Each row, then the group of its hidden value:
[ -89 -204  269  -39  -39 -110    0  354 -170  127  -22   52    6 -207
   65   75 -158 -153   96 -285 -137  -61  237 -177    2  -63  199  157
    2  217  220  176  -23   66  135  -76   24  156 -197    1  -75  178
  110 -187] : B
[-142 -242  153  197   18  -41 -121  238  -53  165 -109 -151    2  -69
   75   51 -163 -137  122   -7  -81  -19  215    1  -24   67  223  -22
 -104  -10  -45  -13  -54   -7 -202 -207 -113   50 -125 -144 -146   20
  152    1] : Z
[ -70  -14  275  129 -146 -100  -21  150 -149  -72   62  -96 -216 -188
   15  126 -148 -233   94  -30   -8 -145  261  -77 -167  -86  204  129
  172   68  208  315  -41   67   21 -158    4  252  -62  -37  -35   83
  -14 -134] : Z
[-105   75 -144  102  -32   15 -105  144  157 -140  -96   99   76   36
  -33   51   -2  -13   65  127  -12   18   56   92   70  -40   13 -135
   11  109  -68   86  150  -18  -16    7 -116  -14   -5  -37 -168   44
   15  -33] : V
[ -98   11    5  140  -14  -60   56  -54  -57   48  -34 -336 -324 -148
 -131   85 -129   -2   81  194 -130   70   70  117 -157   94   22  -52
   93   46   58  -94  132   64 -137 -258  -62   67  102 -178 -118   33
  -58  333] : V
[  55 -222 -309   72   51   18 -158  137  150 -328    9  212  143  -87
  240  -10  259  -51   68   58  124 -125 -137  -12  112   31  127 -119
 -123   24 -106   18  210   -8    1  -93 -198  -27   52  220  -84  122
  250 -351] : W
[-114  -44    0  189   48  -29  -90 -142  196  -79  -62  102  -46 -126
   24   -2  155  -54  183  -13  -26   27  -89  -10   65  189 -141  -45
  -46    1  -46 -103  224    1  195   50 -116  -96 -106  213    8   83
   86   29] : J
[  25   13 -422  -72 -249  -47   -1  -43 -241 -249   97    3  171   33
   40  122  -91  139  -16  -25 -127 -130   68  117   72  -73   18 -184
  177   44   36   87   14  -20 -205  -58   65  131  195  -67 -164 -169
 -139   13] : S
[  71 -293 -319   94  -35   46 -127 -341  -24 -126    1  303  415  -75
  179 -111  257   42  275 -460  -20 -204 -153  -23  338  314  -34  -43
 -103 -126  -40  -78  -60 -156  120   49  -86  -99    1  358   18  -20
  134  -86] : J
[  -5   97 -260   36 -112  -79  -34  -24  219 -411   65   45   37   51
  100  -10  293  -80 -166  214   82 -163   -1  147   41 -219   40 -100
   72  -18  -15  -39  210  -14   23   17  -96  191   79  119   68  -98
  -41 -283] : U
[-139 -338 -161  123  173   33  -42  -73  107   80   85   60  -24 -212
  189  -23  241   53  321 -348 -112  260 -158    2  -53  333  -50  -76
 -187 -103  -49 -353  179  -39  121   -1   26 -278 -145  106  -10  166
  153  118] : J
[ -29   39   35   43 -275  -66    3 -280   62 -166   73 -101  -78 -144
  108  -79  217  -67   -1 -151  -58 -118   17   56  -11  -32   37   79
   94 -146  184  -39   45   41  182   33   28  123  -70   41  195 -166
 -249   82] : G
[-183  159 -149   21  -68 -125 -310  215 -171 -202 -219  -14   73   68
   44   -9  -39  146   58 -134  -96  -80  196  220  136 -123   81 -119
   55  115 -129  299   27    1 -215  -14   -1   57  144 -155 -249 -107
  -26   95] : L
[-168  174  -19    5 -174 -232 -115 -111  199 -339   10  -32  -76  -15
   50   73  241   66  -66   90  -70  -72   31  181  -62 -261  -14 -111
   89  -32  -40  -40  357   27  -18   81   38   10  -78  125   92 -163
  -60    8] : Z
[  85 -255   -2  -94   76  194  248  209  -20  193   44   76  -12 -197
  -50  -40 -182  -97   61  -81  -57  115  -53 -279    3  169   -9   -7
  -13  179  208 -119  -60  105  268  -34 -182  161  -57 -130  -71  202
   43  -59] : S
[-191  105  -69   80  -38  -71  -79  200  -91 -140 -124 -102   70  198
   -1  218 -160   14 -209  204 -129   96   48   46    1   32 -209 -118
   21  102  -91   20  -79  100  -76  168   -4   79    3  -93 -322  -63
 -188  -57] : U
[-134 -109  -62  -64  -40  -20  140   86   25  115  132   63   -3 -110
   67   46   27   -5   34 -253 -196  193   58  -90  -37   51  -12   32
   44   81  218 -180   91   38  262  149  117   67 -180  -87   42   81
 -123  -45] : W
[-373  100   63  183 -165 -182  -64 -157  -53  126   79  -83  -69  -19
   61   81  -33  -42   95 -173 -300  151  207  116  -74   66 -294 -102
  110  -74  -22 -286  116  -10   99  262  236   15 -252  -78   64 -246
 -173  192] : J
[ -98   -8 -380   50   48   92 -368  341  -86 -111 -299  202  331   15
  120 -181  119  100  257 -409  -43   -5   65  256  340   78  121  -66
 -177  200 -150  288  -78  -96  -46  -50  -67 -180  161 -123 -396  144
   63   86] : J
[-374  137   55  140 -346 -433 -215 -358  -35 -260  166 -188 -170  -85
  312   99  346   45    6 -258 -267  -25  191  263 -129 -157 -118   -7
  134 -279    7 -197  320    8    3  198  397  -10 -237  174  286 -408
 -263  106] : U
[-115   -7   21  306 -296 -196 -173  -82 -121   15 -176 -281    3   -7
   65  153 -179 -171 -111  385 -174 -261  168   76  150  111   61   47
   31   40   28   14   44   68 -152 -180 -100  155  -20  -43 -153 -157
 -122   48] : W
[ -88 -248  113 -115   96  -77  -72  371  -80  186 -268  217  375   24
   38   34 -170  -34 -115 -145 -189  -82    3 -253  314   88  -59   21
 -186  340    3  -60  -62   89  198  185 -179   89 -204   75 -234  133
  226 -266] : L
[ -36  -10 -139   50   11 -117  -79 -106   20 -281 -129 -104  158  151
   18   55  156    3 -229  163  -26 -167 -128  128   99   10 -155 -108
  -66   -5 -155 -165  -33   15  -97   52 -143   89  103  175 -153 -108
   14  -93] : V
[-186 -221 -130  125  137  186  -62  331  174  345 -148  226  223  -54
  130 -155   -2  -96  192 -268 -146  294   55  -85  251  291  -50  -17
 -235  145    5 -215   13  -18  328  161  -94 -108 -242 -173 -136  181
   33  -38] : L
[-305   24   -3   65 -323 -127 -116  304   22   52  115 -181  -77  -77
  283   44   23 -160 -104   15 -231  137  232  153 -196 -216   75  -72
   -7   14   53 -208  150  106   25  113  199   42 -275 -386  -19 -187
 -200   -3] : G
[ -53 -149 -190   51 -126 -104 -124   44 -134  -13  -98 -129   24 -159
   79   32  -62   73  120   30 -181  -89   46  123   99   46   95 -115
  -49  101  -40  -65  205   27 -198 -256  -54  -59   64  -48 -171  -42
   89  202] : G
[-117 -130 -175  236 -175 -104 -274   72 -119  -79  -83 -120   87  -58
  186   97  -33  -66  104   98 -104 -144   89  160   54   87  145  -95
  -69    5 -114   32   69   -8 -258 -196  -43  -67   17  -68 -240  -56
   75   40] : V
[ -95 -119 -206  -21  215   -7  -79  264  294 -126  -95  312  261    4
   89 -108  365  -36   75 -267    4   62  -27   90  215  -59   43   -5
 -200  177  -48  -97  188 -108  228   92  -76  -89  -90  222  -69  253
  207 -292] : V
[-136 -142  130  112 -164 -279 -116   79 -174 -107   -4 -229   19    7
  150  205  -54 -110 -134   68 -132 -211  211   48  -59 -117  180   35
   17  -42   20   10  -15   31 -249 -128   43  180  -91   52  -70 -134
   22 -170] : S
[ -91 -114  211   27 -125  -39   97  206  -29  123   48  -50 -108 -191
   45  111 -149 -206  -26   23 -141   43   89 -182 -104   23   15   93
   29  166  227  -39   43  147  241   17   -8  135 -221  -84  -50  120
  -57  -98] : G
[ -63  -86   53   45   74  -92   69 -315  120 -118  -20   56  -13  -59
  -11   90  202   85   40 -193  -87   58 -160 -117   78  244 -148  106
    5  -64  132 -104   98   25  274  148  -15  -26 -103  355   82   98
 -104   -4] : L
[ -99  -56  -58   30   34 -132  -67 -107  -10  -30  -57 -112 -149 -179
  -68   28   75  167  246 -181 -132   13   33  142  -28   46  171  -19
   36   31   45   10  228  -37 -121 -219  -10  -88   62    1  -45   93
   84  306] : J
[-121   19 -332  -43  121   65 -264  471 -128  -84 -325  167  321  120
   34 -118  -52  157  109 -269  -83   59  138  191  338  -17   13 -157
 -133  252 -193  231  -72  -53 -124   -2  -86  -48  167 -156 -414   57
   56   28] : U
[  48   71 -228  -58  -54   14   12   -3  261 -345   28  236   89  -33
  -39   -5  194   38   43   61   82  -96  -52   46   82 -175   65 -126
   83   87   28  104  273  -37   93    4 -141   53   53  162   19   57
   53 -166] : Z
[  26    8 -347  -74 -268  -88 -195  169    8 -403   78 -109  -67 -189
  252  -12  321   22  -15  -11    9 -154  -57  265 -123 -248  408   -6
    5   81  103  176  216   67 -115 -233   23  -36  167 -175 -134   82
  -45  -18] : V
[-112   45 -162   78 -118    0 -140  208   63 -120  -66    4   16  -44
   84  -37   14  -30   71   52  -46    4  139  148   50 -110   81 -135
    2   69  -54   65  155    8  -64  -71  -57   27    9 -150 -115  -60
  -25   20] : B
[  83  -51 -212   23   -1   58   69   18  111 -275   59   19  -20  -66
   33   -9  162  -91  -51  140   86  -70 -105   26  -12  -16   -2  -72
   19   43   37  -41   86   30   75  -83 -155  126  121   92  -52   79
   13 -168] : G
[ -35 -161 -169   76 -353   26   31  151  -29   73  208 -118  -21 -200
  255    0  -39 -277  -75  180 -127  -65   64   -9 -126  -38  109  -75
   18   51  143 -257   86  111   87  -60   -6  156 -130 -318  -11  -98
  -70 -106] : Z
[   5  -21  258 -106   -8   16  538  -73   26  137  396 -352 -624 -269
 -163   37  -82 -196 -141   94  -54  169   89 -199 -522  -90   68  100
  330  -35  467 -295   21  170  268  -62   11  517  -44 -319  319   56
 -208   22] : W
[ -62   29  -86  151  -35   27  151   15   -7   92  -29 -206 -120   -7
 -192  124 -225  -76   -1  274 -121   72  124   63  -33   97  -27  -54
  111  109   98  -79   28   13  -67 -168  -87  148   75 -172 -169   47
 -133  158] : Z
[ 120   76 -330 -142  111  102  135  -18  275 -315  -26  346  197   59
 -211   40  131  114  -16   99   87  -33 -225  -48  159  -33  -93 -143
   74  228   37   60  188  -35  203  106 -238   43  139  215 -117  218
   78 -181] : J
[ -38   53 -124    6   -5   65  -52  112   11  -17 -130   36   41  -27
 -123  -35  -87   54  118  -43  -44   -7   44   62   79   22   85  -81
   48  151   24  136    2   -6  -11  -59 -149   49   96 -188 -189   81
    4  143] : J
[  26  119 -275   31  -62  145  154  114  275  -83  -74  125  192  142
 -185   44  -52  -59 -112  287   -6   42   29   39  181  -42  -17  -79
   58  189  103   11   65  -35  134   34 -183  128   43  -75 -155   91
 -182 -108] : G
[  62  -85 -240  -27   -3   47   79   71   76 -233   28   48  126   63
   29   61   31  -40 -178  244   33  -63 -125  -45   38  -14 -101 -177
   -3   58  -49 -142   39   53    5   34 -189  155   77   61 -114  -25
   30 -233] : S
[  65  -88 -275   33   77   23   70 -121  201 -185  -61  159  236   63
  -91  -10  157   54   54   -3   22  -91  -29   68  248   25   26  -82
  -18   21  -10  -57  123 -137   -3  -83 -169   44   86  269  -20   51
   67 -114] : G
[  12   -5 -166  -60 -116 -107 -111    0  267 -303  -72  203  206   35
   36   65  176  103  -50  108   26 -199  -42    6  168 -180  250  -69
   21   61   25  135  283  -21  -19    8 -176   35  -29  152   12    8
   84 -218] : L
[-246 -102   52  385 -185 -158 -260   56 -193   99  -61 -495 -267 -132
  249  -48  -90 -225   53  213 -145  -89  306  253 -110   49   83 -111
  -42 -179 -169 -215   44   51 -354 -304  -17  137  -13 -303  -47 -325
    2  215] : S
[-118  178 -486   33 -227  -38 -216   92 -103 -302  -46  220  258  104
   83  104  -52  152   70    7 -119  -43   89  170  219  -50 -117 -248
  126  141 -111  215  162  -31  -95  120   63  -24  124  -30 -261 -135
 -127  -29] : W
[-164  165 -142  102 -264 -208 -297   93  221 -340 -148  181  200   78
  142  134  136   -2  -96  249  -63 -178   61  109  211 -196   42  -85
    8  124  -77  170  362   28   21  127  -55  -36 -124  159  -91  -93
  -35 -221] : W
[-151  -90  -86   42    6 -174 -285   56  138 -304 -106  108  174   33
  277  -41  342   28  -55 -111  -11 -108  -52   94  132  -80   -6  -99
 -158  -68 -198  -93  181    5   -4  137  -63  -45 -101  230    6 -113
  142 -230] : W
[ -56  102 -275   50  -78  -95   70 -130  152 -251   27  140   89   74
 -107  212    6   95  -19  238  -86   -9    1   38  121  -24 -141 -150
  149   95   18  -17  317  -36   15   50  -30   40   27  230  -56  -12
  -77  -91] : U
[-150 -171  369  -17  135 -139    2  114   39  116 -273  -30  192  171
 -158  233 -279  109 -124   51 -151   15   56 -217  101   57  -24  -42
  -93   45  -66  -37  -81   52 -119  108 -191   53 -239  120 -157  -23
   98  -40] : S
[ -58    6 -217   43  -91  -46  -83   71  125 -212    6   39   75  -42
  139  -53  250 -112  -73   40  -21  -80  -43  135   55  -77  -16  -54
  -45   85  -11 -118  144   15  123   40  -52   51    4   34  -53   11
    3 -152] : V
[   7 -252 -323   82  134   88  128  -69    0  -25   18   49  182   52
    8  113  -38   47   11   78  -90  124 -159  -66  119  311 -259 -189
  -86    1  -90 -325   15  -19   -4   17 -113  -28   42  166 -177   38
   35  -55] : S
[ -97   13  -26   16 -190 -152 -130  -26  184 -256   10   72  115   -4
  127   30  202  -29  -53   19  -27 -164   45   82   31 -215  105  -79
   13  -39  -22  -17  210   -8   -2   70  -38   49 -133  113   77 -138
   26 -161] : Z

New part:
[ 258  207 -241  146  -17  409   92  190 -121  254   -9    2 -162  150
  -54   91   51  -41  332    2   19  -65 -109  -63   25  170  245  165
 -191  -44  104  -40   68   29  -37  -36  115 -120 -121  -33  -90   50
 -287  199] : (18)
[ 127  109  -75   46   28   76  -95  -55  140  173   -2   62   61  157
  -58   98    7  -12  110  -16  -13   23 -105 -158   70  -68  -10   92
   14  205  211  -69  104 -135  -91  -13   74  -62   78  -77  -85  -43
 -153  154] : (18)
[-221 -291  -39 -283 -100 -202    9   44  -93  197    8   60  156 -144
   28 -214 -128 -311   44 -404  -81 -148    1 -135 -210 -163  -92  115
  -90  106  -65 -190  161   67  -52  129  231  -83 -118  -39    5   65
  -43 -124] : (10)
[ 212  235  -66    0   82   57  -12 -129  139  220    1   68   86  238
 -262   53  290   79  227  120    4  111 -173 -199   99  -47   85   40
    1  221  154 -137  127 -194   70   37  139  -21 -170  -12  -72  130
 -149   -8] : (22)
[ 173   25 -138  -36    6  197   67  123 -191  338  -42   59  -33   73
  -80  -73  101 -104  361 -197  -55 -135   -3  -57  -84  -30  229  160
 -177   40   79 -118   15   80  -51   67  264 -126 -205 -130  -48    0
 -263   77] : (11)
[  34  -53 -108  -67    4   74   21   50  -22  177  -21  -43  -13   97
  -83 -108  -58 -109  116 -119   18 -147  -45 -109  -57   58   -5   88
 -129   39   40 -117  129  -22  -43   38   77  -84 -145  -48   13   23
 -111    9] : (26)
[  74   37  -87 -161   69 -147 -222  -26   71  109   40  141   55   28
  -44   32   12  -62  152    1  -71   43 -138 -174   33 -101  -69   36
   28  149  162 -136  -13 -172  -13   26  -59  -40   39  -53 -139 -103
 -165  155] : (10)
[ 169 -399  238  -16  -58 -245  218  305  206 -519  -76  -66  162   52
  105 -151 -116   41 -340  -82  121  119  110  -18 -133   88 -236   61
   66  280 -179   16 -163 -313  -44  -64 -212  320   37   76  124   68
  223 -105] : (10)
[  47 -137   54 -128  -36  -34    6  103  207 -287   69  -36   65   64
  107   29 -137   63  -52   31  -75  154  -50   48  -73  -58 -158 -133
  154  189  -58 -100  -15  -22  -69 -117    2  247  170   64   44  194
  197  -33] : (24)
[ 285   -1  -69  -53  198  157  -23  -65  -81  190  -56  -36 -104  259
 -248 -193  140   99  196  -11   78 -273   56 -132  -57  129  111   52
 -181   39  181  -29   27 -155  -81   54    0 -221 -280 -238   42 -137
 -196  106] : (9)
[  28  -74   60   21  -80   34   47  164  302 -246   60  -20   64  112
  148   59 -189   27 -122    8  -29  194  -66   86    7  -44 -201  -91
  145  189  -86 -101   12  -27  -54 -124  -65  304  237  124   38  152
  219  -43] : (9)
[  27  -88   27 -297   13  -24  -67  -73  168 -235  125  -66   53   39
   95   72  -63  129   76   80 -189  185 -132   33 -103 -204 -139 -228
  239  208   43 -154   75  109 -142 -109  209  170  225    3    7  285
  140  -23] : (14)
[ 129  275  -91  100    5   74  -66  -62  199  292  -51    9   64  229
 -194  156  210    6  213  117   -5  171 -256 -145  189  -68   38   69
   56  188  147 -232  181 -131  150   37  145  154 -132   98  -16  165
 -160  -39] : (14)
[-145  -46  143    5   44 -146  183 -212  -63 -264 -177 -173   21  -45
 -105  236  135   71 -157   95   14  -45   36  163   71  256  -61 -126
   62   37   38   10  -15  232  173 -125   18   59  -90  -47  -90   61
   22 -268] : (9)
[ 172  105 -101   47  105  202   28   -4   75  207  -31  -84 -105  272
 -163 -108   43   26  123   36   85 -116  -93  -92   67  115  -23   59
 -132    9  111 -112  142  -84  -38   54  -40  -93 -149  -65    2  -61
 -171   43] : (18)
[  48  -95   72 -184  -21   21   13  -62  181 -298   40  -53   55  133
  119  133  -99  137  -75  107 -129  158  -79   19  -55 -176 -124 -198
  257  208   56 -107   92   62 -155 -157  266  217  276   -7   46  296
  148  -71] : (18)
[ 117 -171  111   64  -11  -75    4  281  300 -223  102   91  119   38
   35 -134 -115  -20  -86 -173   54   98   96   92  -94  101 -183   -2
    2  260 -155    2 -155 -249   19  -64 -394  200   33   55   25  -84
  272   60] : (14)
[ 176   43  -26  -73  106   -5 -110 -133  122  199  -37  -82   62  165
 -190  -16  171   61  189   11  -13   20 -140 -189   20  -70  -27   71
   33  228  225 -146  150 -162  -19   94  120  -26 -139  -90   19   29
 -189   67] : (10)
[ 157 -170  125  -21   30  -44   35  185  246 -212   63   39   99  107
   23 -133  -74   50  -51 -115   10   78   84   82  -95    5 -153  -45
   45  255  -84  -35 -121 -166  -61  -63 -193  177   58  -15   39  -32
  206   20] : (26)
[-226   15    9  -97  -24  -81   64 -237 -104 -486   18  -92  -47 -196
 -116  457  105   58 -127  151  -52  -48  -13  127  -65  447   19 -281
   91   26   14  149  120  175  205 -383   22  -46  -78   19 -109  309
  220 -154] : (14)
[-310 -223 -139   -3  -84   32 -467  -87  -49   99  -77   81  -37   25
  -79  150 -144  -99   96 -113  -86 -307  182 -153  -31  152   88 -109
  -95  -96  109   -9  -35  -63  217   61  -88   80 -277  -93  316  -33
  253  -14] : (22)
[  61  -17 -108 -106   85   12  -40  -25   66  179   21  -99  -42  125
 -136 -195   -5  -35  103  -39   61 -112 -130 -166  -13   61 -120   66
 -139   39   72 -144  159 -108  -53  102  -98 -125 -164  -27    4  -54
 -132   36] : (22)
[-351 -184 -153   27 -145 -172 -572 -146 -106  133 -159   66    4 -100
   -2  252 -189 -101  -46   -8  -14 -293   56 -187   11   99  127  -82
   44  -78  123 -132   -3  -88  370   -5 -117  302 -251   70  392  144
  204  -81] : (22)
[-215   10   98  144  -54 -166  105 -133 -163 -362 -196  -61 -169 -104
  -51  446  282   32 -230    1   31  -58  -13  102  155  295  -30 -105
  -68  -47   75  107   36  114  172 -282  -27   49 -147   31    9  -76
   81 -254] : (18)
[-143 -110  177   11   33 -298  156 -155  -66 -226 -233 -219   13  -94
  -55  173  219   67 -140   21   16   30  -30  104  128  124 -149  -25
    9   59   57  -53  -75  189  135  -13  -47  116 -122   -6  -46  -95
  -58 -273] : (14)
[  91  183  -79  -52   74  -56 -172  -42  105  220   -4  236   56  183
 -108   60   83  -38  179   69  -62   58 -112 -104  148 -142   18  -15
   26  114  127 -193  -47 -129   78   15    2   55    3  -30 -131  -80
 -129   29] : (11)
[ 191   36 -108  -37   63  155   12   68  -80  311  -64  -55  -50  145
 -147 -100  123  -36  324  -89  -18 -102  -63  -63  -28    6  128  118
 -124   48  102 -172   56   14    6  102  162  -39 -254  -91   17    9
 -246   42] : (24)
[-243   14   57  -13  -30  -63  151 -199  -54 -416  -56 -112  -38 -105
  -79  389   54   32 -206  138  -11  -45    2  178   21  396  -43 -242
   81  -10  -21   88  100  229  203 -314   13   30  -34   34 -103  233
  186 -244] : (9)
[-187  -56   69 -179   77 -144   75 -291 -192 -548   16  -46 -121 -153
 -206  320  221  114 -164   89  -22 -194   95  137 -122  472   19 -345
   -5   -7   14  205   81  110  155 -408  -25 -170 -205  -94  -62  163
  267 -202] : (24)
[-175  -88  153   90    6 -203  176 -123  -79 -234 -243 -163  -49  -41
  -12  204  134   25 -229    8   52  -42    9  117  159  179 -142  -25
  -30  -21   50   -7  -47  190  114  -61  -69   81  -65  -18  -46 -144
  -42 -266] : (18)
[-154 -110  140  -19   58 -236  116 -184    8 -131 -198 -217   88  -50
  -49  110   39   31 -118   50    6  -10    0  104  113  121 -174  -27
   51   68   70  -77  -78  225  107   38  -67   73  -23  -54 -113  -90
  -78 -205] : (26)
[-163  -27   79  -44   -6  -81  203 -196   17 -335  -72 -191  102 -101
  -37  290  -57   39 -169  161  -12   20  -11  155    3  304  -82 -146
  152   92    5   35   48  266  128 -196   39   37   84    1 -188  248
   64 -173] : (11)
[-159  -70  148   40   13 -199  191 -141  -62 -253 -208 -195  -11  -62
  -51  212  141   45 -182   47   31  -14   -7  151  115  207 -117  -71
   19   20   22  -25  -29  219  151  -97  -27  109  -88    5  -58  -19
   -4 -283] : (11)
[ 112  148  -73  -42   52  -54 -110  -40  119  162   -5  135   80  150
 -109   77   97  -19  170   64  -47   97 -143 -150  118 -104   -6   38
   20  170  143 -153    4 -146   26   16   33   20   -1  -18 -128  -29
 -147   58] : (24)
[  66  207 -124 -160  174  335 -372 -151  172  330  248   97  -77  145
 -125  -12   69  138  547   -8 -256    4  -35  236  -57 -141  100 -329
  115   76  116 -216    5  247   61   16   25   42  -23 -143    4   62
  125  129] : (11)
[ 213 -181  152   69   58   36   47  213  212 -215   41  113   87  153
   -7 -167  -70   80  -73 -121   60  -14  225  142 -119  104  -53  -57
   13  218 -113   37 -224 -197    6  -63 -287  176   -2  -77   67  -77
  255   27] : (18)
[  70  423 -161  -60   54  -67 -121   -9  130  248  152  555   78  181
  -92   71  132  -83  198  151  -71  184 -187 -105  228 -201   66  -86
  -22   69   -4 -206 -117 -155  133  -60 -114   -3  112   82 -355  -66
  -74    0] : (9)
[  57 -357  197 -278  -46 -195  267   52  165 -609  -46 -159  106  138
  201  -56 -217  124 -386  101  -20  140  -26  -49 -114 -146 -311 -134
  212  214  -80  -73   42  -40 -285 -158  216  245  320   29   73  279
  185 -210] : (9)
[  85  237 -123 -172  112 -134 -179  -52  106  193  138  372   67  126
 -133  -43  116  -46  207   81  -65   86 -147 -139  105 -152   -8  -70
  -33  107   50 -182  -78 -187   62   -2 -138  -69   10   -2 -250 -101
  -80   53] : (14)
[ 109  163 -101   65   24   96  -81  -48  183  217   -6   19   47  203
 -121   86   29  -23  127   33   10   41 -159 -159  110  -21  -26   77
   -1  175  171 -123  160 -143  -15   -2   58  -10   -6   -7  -52   19
 -132   87] : (11)
[ 299  109   32   55  143  159   30 -211  124  253  -81  -54   82  327
 -289  -21  285  146  172   -9   41  -49  -29 -177   19  -59   97   90
    3  300  277  -58  193 -182  -82   59  276 -117 -180 -206   39   41
 -187   34] : (18)
[-307   45  -31  -34  -80 -116   -1 -185 -129 -510   16  -62 -157 -241
  -86  538  149    8 -179  110  -29  -49  -81   96   -4  485  -19 -271
   20  -49    8  157  177  116  243 -436  -64  -23 -125  108  -48  242
  252 -167] : (22)
[ 177   10   -7  172   10  239   39 -115  258  215 -130 -406   54  265
 -187   77   58   69   84  -47   74   -8 -159 -172   31   64  -83  188
   44  308  283  -92  413 -106 -114   54  281   21 -128  -59  185  164
 -170   65] : (11)
[  77 -175   54  -63  -46  -48  -69  153  203 -303   64   -5   50   28
   94   53  -98   50  -55  -29  -44  133  -16  -11  -87   11 -142  -71
  108  211  -25  -25  -43 -158  -41 -105 -107  222  104   51   87  106
  202   53] : (10)
[-282   44   23   22 -104 -154  116 -124  -10 -384  -58 -165  -41 -211
    0  456   92  -19 -180  123  -19  120 -169  109   96  328 -130 -138
   82    8  -14   23  135  203  226 -250  -46  110   -6  173 -119  217
   99 -211] : (10)
[ 216   27  -14  -28  131  117    2 -133   95  122  -25  -16   42  266
 -201  -70   91   86   90   12   42 -110    6 -162  -19   27   22   39
  -34  190  195  -26  120 -171 -109   21  108 -154  -94 -188   -9  -12
 -119   74] : (18)
[ 104 -125   75 -128   62   14  -53   58  197 -195  107   56   53  112
   26  -79  -82   99   25  -40  -74   47   69   99 -106  -51 -109 -170
   95  195  -32  -55  -95  -44  -82  -87  -85  132  110  -65   28   33
  220   21] : (11)
[-193   16   74  115  -35 -177   51 -180 -174 -372 -151  -40 -149 -138
  -99  465  315   60 -176   -5   18  -82    2   62  109  323   10 -119
  -84    6  113  162   32   64  151 -321  -37  -30 -174   -3    0  -71
  109 -185] : (11)
[-222  -38   96  -25  -12 -255   77 -176  -30 -276  -96 -124   12 -178
  -41  297  164    4 -126    5  -32   56  -76   77   84  183 -151  -81
   28   79   60   18   29  160  124 -132  -56   13  -37   24 -127  -22
   25 -176] : (22)
[ 128 -196   90  -34    8  -42   -1  210  207 -297   77   26   70   50
   38  -91 -117   51  -64  -62   16   60   91   84 -127  108 -126  -78
   50  200 -118   -5 -146 -172    4  -94 -265  203   30   21   61   37
  253   36] : (14)
[ 424  103  -27  -10  373  181  -37 -184  103  105  -77 -190 -200  499
 -401 -280  212  303  104  262  200 -260  -14 -155   88  259  -45  -38
 -170    5  244  -39   52 -310  -70   81 -259 -213 -324 -239   75 -236
 -201   91] : (9)
[ 164   15 -113  -78   64   96   24   49  -56  193   -2  -46  -42   92
 -128 -108   98  -25  249  -67    3  -81  -82 -114  -51   52   59  104
 -143   59   84 -107   67  -43  -39   74   58 -122 -199  -74  -37   -5
 -203   76] : (22)
[ 168 -418  249 -130    2 -238  247  211  186 -569  -53  -80  144  116
   83 -204 -135   95 -347  -44   88   62  140  -10 -161   40 -262  -27
   67  267 -157   21 -147 -253 -157  -98 -125  228   87   -5  103   61
  246 -131] : (24)
[  56 -245   86 -471  118 -126  -67 -149   75 -357  108  -62   32   75
   28 -102  -52  193    3   95 -167   26   -7   -1 -205 -172 -156 -307
  204  163   33 -116    8   44 -186  -88  176   72  133 -122   54  226
  177  -73] : (22)
